Below is a small trained network, with its code and all its weights. Each question gives an input and a class and asks what happens when units are switched off, that is, made to give their printed mean instead of their output.

import numpy as np


def w(rows, s, z=0):
    codes = np.array(rows[::2]) - 128.0
    scale = np.full(codes.shape[1], s)
    scale[-1] = z or s
    return codes * scale


def f(y):
    return y / 2 * (1 + np.tanh(0.7978845608 * (y + 0.044715 * y**3)))


def log_softmax(a):
    a = a - a.max(-1, keepdims=True)
    return a - np.log(np.exp(a).sum(-1, keepdims=True))


def net(x, mask):
    res = np.array(x, float).reshape(1, 2) / 4 @ E
    y = f(res @ A[0][:, :-1].T + A[0][:, -1])
    res = res + np.where(mask, y, B[0][:, -1]) @ B[0][:, :-1]
    return log_softmax(res[-1] @ U[:, :-1].T + U[:, -1])


A, B = {}, {}
E = w([
[121,112,212,114,128,128,154,142,55],'x0',
[132,165,106,70,121,166,80,140,7],'x1',
],0.013)
A[0] = w([
[133,135,53,122,128,134,114,120,121,67],'N1',
[126,139,61,118,122,132,106,131,53,247],'N2',
[128,134,132,120,124,130,119,131,71,50],'N3',
[126,137,4,126,126,131,105,125,114,129],'N4',
[128,133,86,126,130,129,122,127,109,96],'N5',
[130,127,207,122,128,129,129,124,27,95],'N6',
[131,128,133,127,128,129,132,126,154,42],'N7',
],0.027,0.012)
B[0] = w([
[127,72,202,143,1,125,110,157,55,163],'N1',
[142,145,89,123,153,131,132,96,188,253],'N2',
[151,67,219,157,26,96,143,104,164,176],'N3',
[92,151,128,127,212,143,143,165,87,205],'N4',
[157,72,215,149,12,67,131,115,144,150],'N5',
[102,139,124,127,162,138,124,165,77,237],'N6',
[138,70,245,140,19,102,134,127,94,133],'N7',
],0.036,0.029)
U = w([
[91,133,148,162,156,146,150,163,69,107],'0',
[116,86,180,196,145,92,184,92,223,94],'1',
[124,219,4,110,186,205,88,103,139,253],'2',
[163,171,101,111,64,140,87,84,91,88],'3',
[147,115,107,105,70,147,82,124,99,96],'4',
[158,151,117,132,72,129,94,110,80,96],'5',
[148,153,109,126,87,153,71,90,116,87],'6',
[151,149,122,83,65,149,43,122,107,90],'7',
],0.016,0.021)

Each question gives the input, the list of numbers given to net, and the class t.
The units are the neurons (one row each of A and B). Each row of codes is followed by its name. A weight is (code - 128) times the scale printed after its matrix; where a second scale follows, it is the last column's (A, B and U).
mask holds one flag per neuron, in row order. A switched-off neuron (its flag False) gives its mean, the last column of its row in B, instead of its output. The means were averaged over made-up inputs and are rounded, as every weight is.
A unit's drop is (log p(t) with every unit on - log p(t) with that unit switched off) / (log p(t) with every unit on - log p(t) with every unit switched off).
The circuit of an input: a set's keep is (log p(t) with only the set's units on - log p(t) with every unit switched off) / (log p(t) with every unit on - log p(t) with every unit switched off). Starting from all 7 units, units are removed one at a time, each time the one whose removal leaves the highest keep (on an exact tie, the one counted first), for as long as the keep stays at least 0.8.
circuit, biggest first: the units of the circuit, biggest drop first
unit that matters most: the unit with the biggest drop
top k neurons: the k neurons with the biggest drops, biggest first
drop when u is switched off: that unit's drop, to one decimal
input [3,6], class 1: unit that matters most => N3
input [0,-1], class 2: top 2 neurons => [N3 N1]
input [3,3], class 2: top 3 neurons => [N1 N6 N5]
input [8,-8], class 0: top 2 neurons => [N2 N3]
input [-4,8], class 1: top 2 neurons => [N2 N5]
input [-1,-2], class 2: top 3 neurons => [N3 N1 N5]
input [2,4], class 1: top 2 neurons => [N3 N4]
input [-6,-6], class 0: top 4 neurons => [N2 N3 N5 N7]
input [0,6], class 1: top 2 neurons => [N3 N2]
input [-3,8], class 1: top 2 neurons => [N2 N3]
input [-2,7], class 1: top 2 neurons => [N2 N3]
input [-4,-3], class 0: top 3 neurons => [N2 N3 N7]
input [-3,3], class 2: top 3 neurons => [N3 N2 N4]
input [-5,-3], class 0: circuit, biggest first => [N2]
input [-5,-4], class 0: drop when N3 is switched off => 0.9
input [5,8], class 1: drop when N2 is switched off => 0.8
input [-7,-1], class 0: drop when N4 is switched off => 0.3
